Each row has a name. Each question is about the rows just above it.

 41  90 188 189 107 185 = poso
223 117  71  53 198 137 = luze
 38 140 138 155 144 168 = satot
165 181  55  26  87  54 = lazi
223 117  71  53 184  38 = tudar
Right after 184 comes -> 38
What comes right after 188 in the named rows? -> 189

105 151 117 126 122  97 114 104 107 107  98 101 171 131 101 100 105 101 137 122 131 = tudob
147 133 109 128  63 166 166 149 134 187 160 165 103 188 164 157 157 140  72 113 157 = zaf
125 108  91 124  36 144  93 123 116 128 139 150 210 111 149 149 164 124  74 134 136 = mis
123 152  78 128  34 116 120 121 118 121 117 128 188 169 130 125 141 118  67 132 147 = gigo
148 101 114 127 103 167 127 145 145 142 167 178 116 118 167 172 159 156  86 132 126 = soveb
152 104  93 132  75 155 108 143 148  96 149 156 182  71 141 145 144 159  82 144 114 = temo
155 113 102 131  83 173 142 148 148 152 174 174 114 140 172  33 162 154  76 142 126 = Lano
Right after 162 comes -> 154
The entry that follows 34: -> 116

116  87  41 127 105 116 169 135 185  80 145 139  98 128 161 101  71 191 159 182 166 104 112 100 112  81  82  72 121  69 151 148 179 160 100 122 161 -> Zetes
 70  95 143 100 145 128 161 120 186 145 138 116 129 134  69 127 162 134  59 119  99 117 133 139 166 137 116 118 142 130 146 122  77  94 131 155 129 -> zaro
116  87  41 127 105 116 169  76 185  80 145 139 160 125 161 101  71 191 159 182 166 104 112 100 112  81  82  72 121  69 151 148 179 160 100 122 147 -> Neku
Right after 98 comes -> 128
The entry that follows 155: -> 129
What comes right after 77 in the named rows? -> 94
 70  95 143 100 145 128 161 120 186 145 138 116 129 134  69 127 162 134  59 119  99 117 133 139 166 137 116 118 142 130 146 122  77  94 131 155 129 is in which row? -> zaro

133 112  36  56 102 114 110  72 : vokit
165  84 105 167  92 149 117 158 : vak
165  87  97 179  89 161 126 150 : bemu
178 106  94 176  98 175 135 166 : mepe
113 132 141  75 135  57 107  56 : fefal
100  53 148 194  82  64 104  46 : nibed
 92 125  71 101 123  98 114  94 : degu
123 114  94  95 114 106 114  94 : kugel
Right after 167 comes -> 92
The entry that follows 148: -> 194
Right after 105 comes -> 167
The entry that follows 84: -> 105

134 160 104  85 116 132 145 110 136 198  93 169 117 118  35 116 162 166 155 139 167  Lila
 83 130 137  99  84 147 117 168 115 184 127 120  91 144 109 159 145 138 135 131 148  pib
129 134 146 138 136 145 119 135 123 120 135 112 185 119 165 141 142 121 133 151 115  siba
What comes right after 160 in the named rows? -> 104
What comes right after 184 in the named rows? -> 127
Right after 159 comes -> 145
The entry that follows 132: -> 145
The entry that follows 185: -> 119

136 204 139 106 181 165 175 : vigi
127 119 126 116 124 126 119 : baren
123 130 117 121 120 127 127 : Loto
147  81 190 134 190 185 105 : Ton
123 130 132 121 120 127 133 : sufuz
Right after 136 comes -> 204
Whose row is 123 130 132 121 120 127 133? -> sufuz
The entry that follows 139: -> 106
What comes right after 134 in the named rows? -> 190

130 141 201 146 : gebo
137 143 219 130 : Tuped
131 143 219 148 : gimu
137 143 219 148 : tid
Where do 131 143 219 148 appear? -> gimu
The row with 137 143 219 148 is -> tid

125 166 137 127  97 154 158 158 120 149 107 150 159 101 123 146 187 142 157 : sir
158 118 100 130 122 126 114  98 143 115  71 122 121 146  93 174 112 121 126 : tuvip
152 124 102 135 129 131 124 149 140 108  61 115 147 154  84 180 138 121 137 : zevid
117 112 131 114 144 122 109 124 152 114 141 111 113 114 174  98 143 158  94 : sesig
 96 117 108 129 197  97 113 108 176 141 178 123 114 153 135 121  72 125 145 : Foze
 98 117 107 133 189  97 110  95 173 144 176 120 114 153 141 126  76 120 148 : fegep
111 158 125 115 123 149 156 159 119 140 101 125 164 123 128 164 164 127 158 : Kefi
111  79 108 142 193 136 100 140 145 127 167  93 115 126 148 126 113 131  89 : Bodi
135 155 162 146  67 127 147 121  83 119 146 164 114 129 132  81 118 143 119 : Dag
109  76 106 139 206 133 103 146 145 132 173  95 115 132 131 194  92 119  97 : repuf
116 111 130 114 145 123 109 124 152 114 141 110 113 114 173  98 143 158  94 : niso
152 178 161 119  54 153 146 139  83 110 142 151 131 110 135  93 158 135 121 : paga
Right after 67 comes -> 127
Whose row is 116 111 130 114 145 123 109 124 152 114 141 110 113 114 173  98 143 158  94? -> niso
Right after 193 comes -> 136

139 115 124 125 131  99 159 120 149 122 122 140 117 129 108 138 124 127 145 129 109 127 123 142 104 142 123  86 149 140 145 149 104 117 123 134 139 112 114 134 119 133 106 131 179 = mede
 93 131 116 148 114 124 103  84 133 125 181 134 160 156 168 115 149 142  63 123 148 104 112 130 114 144 167 164 110 135 114  88  90 127 122 138 144 153 112 168 150 167  94 167 110 = Keki
122 126 128 127 129 123 133 125 132 126 131 128 130 130 130 136 128 135 128 124 123 126 122 127 123 127 128 133 131 125 129 125 129 130 124 125 134 131 130 129 127 122 126 137 126 = Vige
129 114 103 156  94 163  96 120 131 133 187 130 185 166 143  99 157 172  81 143 187 131  99 142 125 165 183 162 109 127 106  85 101 145 128 121 165 160  75 166 123 130  84 181  92 = nopa
124 126 127 122 119 154 110 136  94 113 112 111 133 125 149 125 123 109 141 120 106 144 150 106 161 111 118 160 124 104 136 132 163 128 113 122 112 107 155  96 134 126 173 110 103 = Tefef
100 161 153 126 154 101 120 153 185 161 141 128 133  89  80 157 102 127 128 142 153 102 135 156 115 105 136  91 105 159  95 110 163 143 197 176  87 173 139 177 191  94 113 104  92 = serep
102 129 127 144  81 140 115 134 135 150 169 146 125 162 146 100 148 202 105 143 180 121  63 109  97 127 172 167 101 140  75 106  93 154 126 120 134 154  84 161  88 125  60 186  90 = Rufa
106 142 144 141 116 126 134 135 127 122 160 133  98 147 159 127 158 187 118 128 172 110  89  99 108 124 157 167 113 157  80 105  92 142 139 124 145 144 104 152  87 139  95 166  84 = relu
125 131 131 129 122 128 124 127 129 109 125 139 125 125 130 121 122 126 126 130 127 135 123 133 117 126 130 124 124 132 130 133 129 125 137 121 119 130 131 126 123 130 126 132 129 = mov
145 182 162 100 210 120 121 133 150 202 133 112 116  66  58 130  98 106  62 144 192 100 130 174 134 102  98  92 120 141 102  91 145 145 174 106  98 229 131 165 176  69 127 123  92 = ditu
122 126 128 127 129 123 133 125 132 126 131 128 130 130 130 136 128 135 128 124 123 126 122 127 123 127 130 125 134 130 124 128 127 130 124 133 124 122 125 129 131 127 128 126 127 = Kofu
Whose row is 102 129 127 144  81 140 115 134 135 150 169 146 125 162 146 100 148 202 105 143 180 121  63 109  97 127 172 167 101 140  75 106  93 154 126 120 134 154  84 161  88 125  60 186  90? -> Rufa
Whose row is 122 126 128 127 129 123 133 125 132 126 131 128 130 130 130 136 128 135 128 124 123 126 122 127 123 127 130 125 134 130 124 128 127 130 124 133 124 122 125 129 131 127 128 126 127? -> Kofu

141 137  81 122 142  87 122  84 148 -> Pugut
141 137  81 122 139  87 122  84 148 -> Pezez
 84 142 136 158  95 104 138 132 107 -> Tapup
115 105 136  74 116 172  98  97 144 -> zor
124 123 123 124 125 124 123 124 122 -> fanem
 79 118 112 158  66  33 146 146  67 -> sonat
 94  97 154  98  95 121 106 138 102 -> mupuz
156 109  99 100 140 110 136 107 135 -> Lup
The entry that follows 99: -> 100
The entry that follows 172: -> 98
What comes right after 106 in the named rows? -> 138
Whose row is  79 118 112 158  66  33 146 146  67? -> sonat
What comes right after 105 in the named rows? -> 136

188  83  94 108 144 126  76 143 124 143 138  Daza
133 151  77  90 148 187 121 149  93 185 156  Neb
133 151 139  90 150 187 121 139  87 185 141  lodo
What comes right after 149 in the named rows? -> 93
Whose row is 133 151 139  90 150 187 121 139  87 185 141? -> lodo
What comes right after 76 in the named rows? -> 143
Right after 93 comes -> 185
The entry that follows 94: -> 108

132 128 136  85  96 137 114 152  97 115  77 131 161 172 138 -> kigi
175 164  72 105 111 103 160  78 160 195  94 124 115 136 123 -> Mol
 97  78 141 101  79 104 130 119 148 147 125 108 183 109 161 -> Pip
161 148 132 173 100  92 174 166 105 174  77 130 157 124 122 -> Notu
 97  78 141 101  79 104 160 119 148 114 125 108 183 109 161 -> mus
Right after 128 comes -> 136
The entry that follows 96: -> 137
Whose row is 161 148 132 173 100  92 174 166 105 174  77 130 157 124 122? -> Notu
Right after 72 comes -> 105
What comes right after 173 in the named rows? -> 100
The entry that follows 111: -> 103
Where do 132 128 136  85  96 137 114 152  97 115  77 131 161 172 138 appear? -> kigi

128 135 131 111 126 136 136 110 166 -> folot
130 121 120 105 103 138 150 106 153 -> rul
154 123 119 158 131 119 175 148 142 -> Kuvuf
115 116 127 134 118 142 149 107 126 -> Momuv
126 104 134 117 125 134 109 161 115 -> nep
146 121 132 131 105 120 106 135 136 -> lunel
106 113 132 127 119 144 121 161 143 -> Nul
136 148 124 127 140 141 120 162  55 -> lodas
120 110 119 113 124 126 118 115 127 -> vemi
164 119 124 126 135 130 132 168 121 -> deba
What comes right after 103 in the named rows? -> 138
128 135 131 111 126 136 136 110 166 is in which row? -> folot
Where do 130 121 120 105 103 138 150 106 153 appear? -> rul
The entry that follows 175: -> 148
Where do 120 110 119 113 124 126 118 115 127 appear? -> vemi
Right after 154 comes -> 123
What comes right after 104 in the named rows? -> 134

111 137 153 176 159 150 140 131 127 135 147 162 171 168 152 151  lako
136 120 106 124  93  82  74  73  79  89 101  82 123 130 191 129  tadan
187 201 192  86 165 123  81  51  41  55  91 135 172 192 190 171  rafos
What comes right after 152 in the named rows? -> 151
The entry that follows 81: -> 51
Right after 191 comes -> 129
Right after 201 comes -> 192
What comes right after 150 in the named rows? -> 140

160  63 150  41 140 = gima
159 143 159 186 113 = ravez
128 193 114 187 118 = geseg
What comes right after 143 in the named rows? -> 159
What comes right after 150 in the named rows? -> 41
What comes right after 186 in the named rows? -> 113
The entry that follows 187: -> 118
The entry that follows 193: -> 114
Right after 160 comes -> 63
The entry that follows 128: -> 193

 69  72  77 114  52 105  82  56  86 186 102 200 138  76  73 119 202 199  54 158 140  96 173 -> zito
 85 191  82 130 163  82 173 196 111 190 141  99  69 140  88 192  54 104 202  78 156  81 128 -> tubel
147 111 146 107 179 122 124 184 161 176 197  71  71 177 107 176  87  77 127 189 165  90 178 -> Fozug
184 171 164 136 115 128 137 146  51 155 109  58 101 170 203  89 126  85 150 181 117  70 101 -> vaso
 69  72  55  91  52 105  82  56  86 186 102 200 138  76  73 199 202 199  54 158 140  96 173 -> Ris
191 109 122  75  78 137 164 145 154  81 170 144  66 157  78 168  63 169  77 172 176  97 106 -> zup
 72 103 173  81  59  88 103 102 167 130  98  59 204 130  66  71 191  91  60 186 164 203 185 -> lifuv
 90 197 106 156  55 195 163 200 176  79 128 187  80  59 198 180  86 203 196  57  94  58 195 -> geve
Whose row is  69  72  55  91  52 105  82  56  86 186 102 200 138  76  73 199 202 199  54 158 140  96 173? -> Ris
What comes right after 172 in the named rows? -> 176
Where do 184 171 164 136 115 128 137 146  51 155 109  58 101 170 203  89 126  85 150 181 117  70 101 appear? -> vaso
The entry that follows 154: -> 81
What comes right after 114 in the named rows? -> 52
What comes right after 89 in the named rows? -> 126

 63 181  82  78 110 126 114 128 173 114 : Kaniv
 79 131  98  76  85 103  70 113 121  70 : pek
 71 191 110 152 164  62  64  70 189 145 : sono
105 114 108  70  98 115 103 119 112  96 : zaviz
 69 144  89  87 106 101  77 132 107  85 : pud
109 124 114 117 115 110 106 113 125 114 : Nofo
 71 141  91  64 109 103  65 116 130  66 : tib
139 110 122 139 132 128 147 124 116 146 : daz
160  50 200 216 150 126 132 166  49 148 : Bofar
106 119 103 133  95 149 108 131 112  94 : milur
110 108 113 101  99 116 105 119 106  97 : Bogok
The entry that follows 117: -> 115
Right after 150 comes -> 126
The entry that follows 160: -> 50
The entry that follows 189: -> 145
What comes right after 173 in the named rows? -> 114
The entry that follows 69: -> 144

 90 155 163 187 155 143 116 109 103 141 139 122 126 139 120 121  92 152 160 124 136 164 124 123  94 119 138 112 132  83 141 128 169 131 129 121 126  91 = kuda
124 127 127  82 122 172 157 135 137 130 150 153  82 119 165 108 146 115 158 116 165 160 116 167 170 133 118 143 149 145  81 123 134  96 125  99 144 136 = virim
130 136 121 176 107 103 116 129 123 131 128 125 115 121 141 102 121 164 125 117 159 160 140 133 151 134 137 124 108 118 137 109 148 132 150  82 118 104 = Ber
 99  78 156  88 143 107 163 133  60 111 149 105 159 121 188 135 151 150 150 114 126 131 120 125 127 126 107 187 143  80 136 124 106  85 159  97 153 142 = barut
102 142 118 155 151 130 162 141 145 112 183 142 127 107 107  96 102 138 151 114 108 130 155 128 136 103  89  96  82  66 106 128 169 150 148 153 140 125 = rup
114  95 148 117 126 138 195 162 121 106 153 115 145 151 208  96 143 150 136 117  97  95 132 114 144 151 123 173 141 129  94  97 116  66  99 115 172 146 = resu
118 168 157 144  95 139  76 107 139 115  97 137 132 103 112 152 131 179 105 151 151 111 124 144 158 117 146 112 144 128 158 169 164 208  93 143 119 142 = zov
The entry that follows 173: -> 141
Whose row is 130 136 121 176 107 103 116 129 123 131 128 125 115 121 141 102 121 164 125 117 159 160 140 133 151 134 137 124 108 118 137 109 148 132 150  82 118 104? -> Ber

121 136 108 132 130 212 128 116 128 131 120 158 123 124 123 121 133 143 122 117 142 118 134 134 137 145 126 134 134 129 : Vesu
121 164 110 112 134 128 117 116 134 121 167 139 137 127 124 136 127 124 113 129 144 124 113 133 102 126 140 132 149 124 : deta
121 136 108 132 130 212 128 116 128 131 120 158 123 124 123 121 133 143 122 117 142 118 134 134 143 145 126 134 149 124 : nedin
The entry that follows 140: -> 132
What comes right after 164 in the named rows? -> 110
Whose row is 121 136 108 132 130 212 128 116 128 131 120 158 123 124 123 121 133 143 122 117 142 118 134 134 137 145 126 134 134 129? -> Vesu
Right after 139 comes -> 137
The row with 121 164 110 112 134 128 117 116 134 121 167 139 137 127 124 136 127 124 113 129 144 124 113 133 102 126 140 132 149 124 is -> deta

